Below are the code and all the weights of a small trained network. Each question names an input and a target symbol and asks about switching units off, where a switched-off unit gives its printed mean instead of its output.

import numpy as np


def w(rows, s, z=0):
    codes = np.array(rows[::2]) - 128.0
    scale = np.full(codes.shape[1], s)
    scale[-1] = z or s
    return codes * scale


def norm(h):
    return h / np.sqrt((h * h).mean(-1, keepdims=True) + 1e-5)


def f(y):
    return y / 2 * (1 + np.tanh(0.7978845608 * (y + 0.044715 * y**3)))


def softmax(a):
    e = np.exp(a - a.max(-1, keepdims=True))
    return e / e.sum(-1, keepdims=True)


def log_softmax(a):
    a = a - a.max(-1, keepdims=True)
    return a - np.log(np.exp(a).sum(-1, keepdims=True))


def net(x, mask):
    ids = ['βγζηξπστω'.index(c) for c in x.split()]
    T = len(ids)
    res = E[ids] + P[:T]
    u = 0
    for l in range(2):
        r = norm(res)
        for j in range(3):
            rows = slice(3 * j, 3 * j + 3)
            q, k, v = (r @ M[l][rows].T for M in (Q, K, V))
            z = softmax(np.where(np.tri(T) > 0, q @ k.T / 3**0.5, -1e9)) @ v
            o = O[l][rows]
            res = res + np.where(mask[u + j], z, o[:, -1]) @ o[:, :-1]
        u += 3
        y = f(norm(res) @ A[l][:, :-1].T + A[l][:, -1])
        res = res + np.where(mask[u : u + 8], y, B[l][:, -1]) @ B[l][:, :-1]
        u += 8
    return log_softmax(norm(res)[-1] @ U[:, :-1].T + U[:, -1])


Q, K, V, O, A, B = {}, {}, {}, {}, {}, {}
E = w([
[164,195,162,159],'β',
[158,196,164,96],'γ',
[117,118,118,177],'ζ',
[61,120,123,138],'η',
[62,2,68,185],'ξ',
[105,82,105,132],'π',
[119,126,131,61],'σ',
[105,85,106,132],'τ',
[171,85,108,122],'ω',
],0.0027)
P = w([
[117,97,135,131],'0',
[126,108,98,126],'1',
[122,85,159,137],'2',
[133,118,68,125],'3',
[119,66,194,139],'4',
[127,135,34,124],'5',
[112,54,228,147],'6',
[122,154,2,113],'7',
],0.0021)
Q[0] = w([
[124,80,254,93],'0.h1',
[143,153,84,90],'0.h1',
[152,159,83,85],'0.h1',
[93,181,35,112],'0.h2',
[176,138,56,141],'0.h2',
[130,57,239,137],'0.h2',
[144,94,126,127],'0.h3',
[115,159,120,114],'0.h3',
[118,145,118,118],'0.h3',
],0.0091)
K[0] = w([
[112,66,253,128],'0.h1',
[102,165,42,87],'0.h1',
[93,165,41,96],'0.h1',
[163,175,10,103],'0.h2',
[94,196,56,146],'0.h2',
[118,79,254,137],'0.h2',
[99,122,142,132],'0.h3',
[152,132,100,125],'0.h3',
[138,127,110,126],'0.h3',
],0.009)
V[0] = w([
[195,108,131,92],'0.h1',
[202,90,172,187],'0.h1',
[171,77,230,200],'0.h1',
[79,177,148,186],'0.h2',
[245,109,101,151],'0.h2',
[155,171,162,254],'0.h2',
[78,144,175,181],'0.h3',
[134,134,143,164],'0.h3',
[194,140,143,218],'0.h3',
],0.0029)
O[0] = w([
[65,156,120,79,133],'0.h1',
[97,222,29,102,145],'0.h1',
[146,188,1,85,141],'0.h1',
[155,64,91,194,36],'0.h2',
[35,208,143,156,130],'0.h2',
[106,124,18,253,1],'0.h2',
[82,162,148,82,100],'0.h3',
[120,121,159,116,104],'0.h3',
[137,89,212,111,55],'0.h3',
],0.0025,0.001)
A[0] = w([
[99,182,253,67,10],'0.n1',
[174,123,106,227,13],'0.n2',
[208,124,235,240,200],'0.n3',
[178,113,130,122,90],'0.n4',
[81,231,43,207,8],'0.n5',
[44,132,130,89,8],'0.n6',
[229,146,94,74,224],'0.n7',
[85,45,112,70,210],'0.n8',
],0.0033,0.0011)
B[0] = w([
[132,66,6,21,113],'0.n1',
[152,80,70,45,106],'0.n2',
[147,198,52,62,108],'0.n3',
[121,94,158,137,121],'0.n4',
[223,59,187,20,120],'0.n5',
[231,162,83,78,129],'0.n6',
[39,84,184,201,163],'0.n7',
[141,202,199,170,254],'0.n8',
],0.0022,0.0025)
Q[1] = w([
[112,62,182,139],'1.h1',
[109,166,143,142],'1.h1',
[118,137,141,131],'1.h1',
[89,107,98,251],'1.h2',
[171,141,120,58],'1.h2',
[116,127,217,82],'1.h2',
[153,154,186,90],'1.h3',
[116,149,254,108],'1.h3',
[108,102,59,166],'1.h3',
],0.0086)
K[1] = w([
[90,151,172,163],'1.h1',
[168,148,137,142],'1.h1',
[137,134,133,136],'1.h1',
[2,45,158,161],'1.h2',
[241,194,86,140],'1.h2',
[174,136,152,46],'1.h2',
[77,120,209,98],'1.h3',
[39,16,207,107],'1.h3',
[202,154,15,171],'1.h3',
],0.0073)
V[1] = w([
[107,59,88,187],'1.h1',
[128,94,142,74],'1.h1',
[156,188,115,211],'1.h1',
[33,69,151,44],'1.h2',
[226,188,123,226],'1.h2',
[152,197,163,168],'1.h2',
[247,185,158,117],'1.h3',
[1,76,78,97],'1.h3',
[73,35,23,120],'1.h3',
],0.0021)
O[1] = w([
[96,148,143,68,185],'1.h1',
[113,142,109,172,113],'1.h1',
[164,100,186,59,122],'1.h1',
[187,128,197,62,227],'1.h2',
[58,141,18,222,52],'1.h2',
[131,120,63,141,128],'1.h2',
[79,131,36,80,1],'1.h3',
[200,95,212,212,217],'1.h3',
[254,112,152,156,147],'1.h3',
],0.0024,0.00094)
A[1] = w([
[110,125,126,134,31],'1.n1',
[184,179,105,52,80],'1.n2',
[100,113,133,81,182],'1.n3',
[140,117,68,202,86],'1.n4',
[107,251,3,131,38],'1.n5',
[143,116,111,125,2],'1.n6',
[210,175,149,142,186],'1.n7',
[166,112,91,99,34],'1.n8',
],0.0049,0.0026)
B[1] = w([
[147,92,210,156,53],'1.n1',
[83,172,195,250,74],'1.n2',
[140,130,50,154,185],'1.n3',
[184,144,174,37,117],'1.n4',
[21,5,75,87,131],'1.n5',
[142,104,246,163,26],'1.n6',
[71,184,27,107,247],'1.n7',
[105,132,222,190,34],'1.n8',
],0.0026,0.0013)
U = w([
[116,255,89,99,169],'β',
[149,112,210,12,201],'γ',
[72,130,153,166,20],'ζ',
[175,3,157,175,189],'η',
[59,67,37,82,254],'ξ',
[59,136,169,171,55],'π',
[125,136,135,173,2],'σ',
[168,145,159,160,86],'τ',
[255,131,54,124,99],'ω',
],0.0079,0.0014)

Each question gives the input, a string of symbols that net reads in full, and the target symbol t.
The units are the heads (3 rows each of Q, K, V and O) and the neurons (one row each of A and B). Each row of codes is followed by its name. A weight is (code - 128) times the scale printed after its matrix; where a second scale follows, it is the last column's (O, A, B and U).
mask holds one flag per unit, layer by layer, with each layer's heads first. A switched-off unit (its flag False) gives its mean, the last column of its rows in O or B, instead of its output. The means were averaged over made-up inputs and are rounded, as every weight is.
A unit's drop is (log p(t) with every unit on - log p(t) with that unit switched off) / (log p(t) with every unit on - log p(t) with every unit switched off).
The circuit of an input: a set's keep is (log p(t) with only the set's units on - log p(t) with every unit switched off) / (log p(t) with every unit on - log p(t) with every unit switched off). Starting from the 12 units with the biggest drops (on a tie, the unit counted first), units are removed one at a time, each time the one whose removal leaves the highest keep (on an exact tie, the one counted first), for as long as the keep stays at least 0.8.
circuit, biggest first: the units of the circuit, biggest drop first
k most important neurons: the k neurons with the biggest drops, biggest first
k most important neurons of layer l: the k neurons of layer l with the biggest drops, biggest first
input η η ω ζ τ, target β: circuit, biggest first => (0.h1 1.n5 0.n8)
input γ ω γ ω ζ ζ ω τ, target ω: 4 most important neurons => (0.n7 1.n2 1.n4 1.n5)
input ζ ξ ω π ω σ, target γ: circuit, biggest first => (0.h1)
input τ ω τ π β, target ξ: 2 most important neurons => (0.n8 1.n5)
input β π ω γ, target ξ: 3 most important neurons => (0.n5 1.n5 0.n1)
input σ σ π η, target γ: circuit, biggest first => (0.h2 1.h2)
input ω ζ γ τ, target ω: circuit, biggest first => (0.n8 1.h3)
input γ ω β γ ω σ ω ω, target γ: circuit, biggest first => (0.h1 0.h2)
input π ξ ω σ β π, target γ: circuit, biggest first => (0.h2 0.h1)
input π γ ω, target π: 2 most important neurons => (0.n7 0.n8)
input β ω σ γ η, target γ: 3 most important neurons => (0.n1 0.n7 1.n2)
input ω ω π τ, target β: 2 most important neurons => (1.n5 0.n6)
input π π τ, target π: 2 most important neurons => (0.n8 0.n5)
input ξ ω ξ η β ξ τ, target ξ: circuit, biggest first => (0.h1)
input β β η ω β π η, target ξ: circuit, biggest first => (0.h1 0.h2 1.h3)
input η ξ ω ω η, target β: 4 most important neurons => (0.n7 0.n6 1.n5 1.n2)
input σ τ η η τ η, target η: circuit, biggest first => (0.h1 0.h2)
input η π β, target ξ: 2 most important neurons => (1.n5 0.n8)
input π σ β τ τ τ, target γ: 2 most important neurons => (1.n2 0.n7)
input ζ η η η β ξ γ, target ξ: 2 most important neurons => (0.n1 0.n5)
input η ξ η, target η: circuit, biggest first => (0.h2)
input ω β η, target β: circuit, biggest first => (0.h1 0.n6 1.n5)
input ω ζ ω ζ γ ζ ξ π, target ω: 3 most important neurons => (0.n8 0.n7 1.n7)
input τ ξ β ω η π, target β: 2 most important neurons of layer 0 => (0.n7 0.n6)
input σ ω π ω ω π, target β: 3 most important neurons => (0.n7 1.n5 0.n6)
input γ ζ τ π, target ω: 3 most important neurons of layer 1 => (1.n4 1.n2 1.n5)
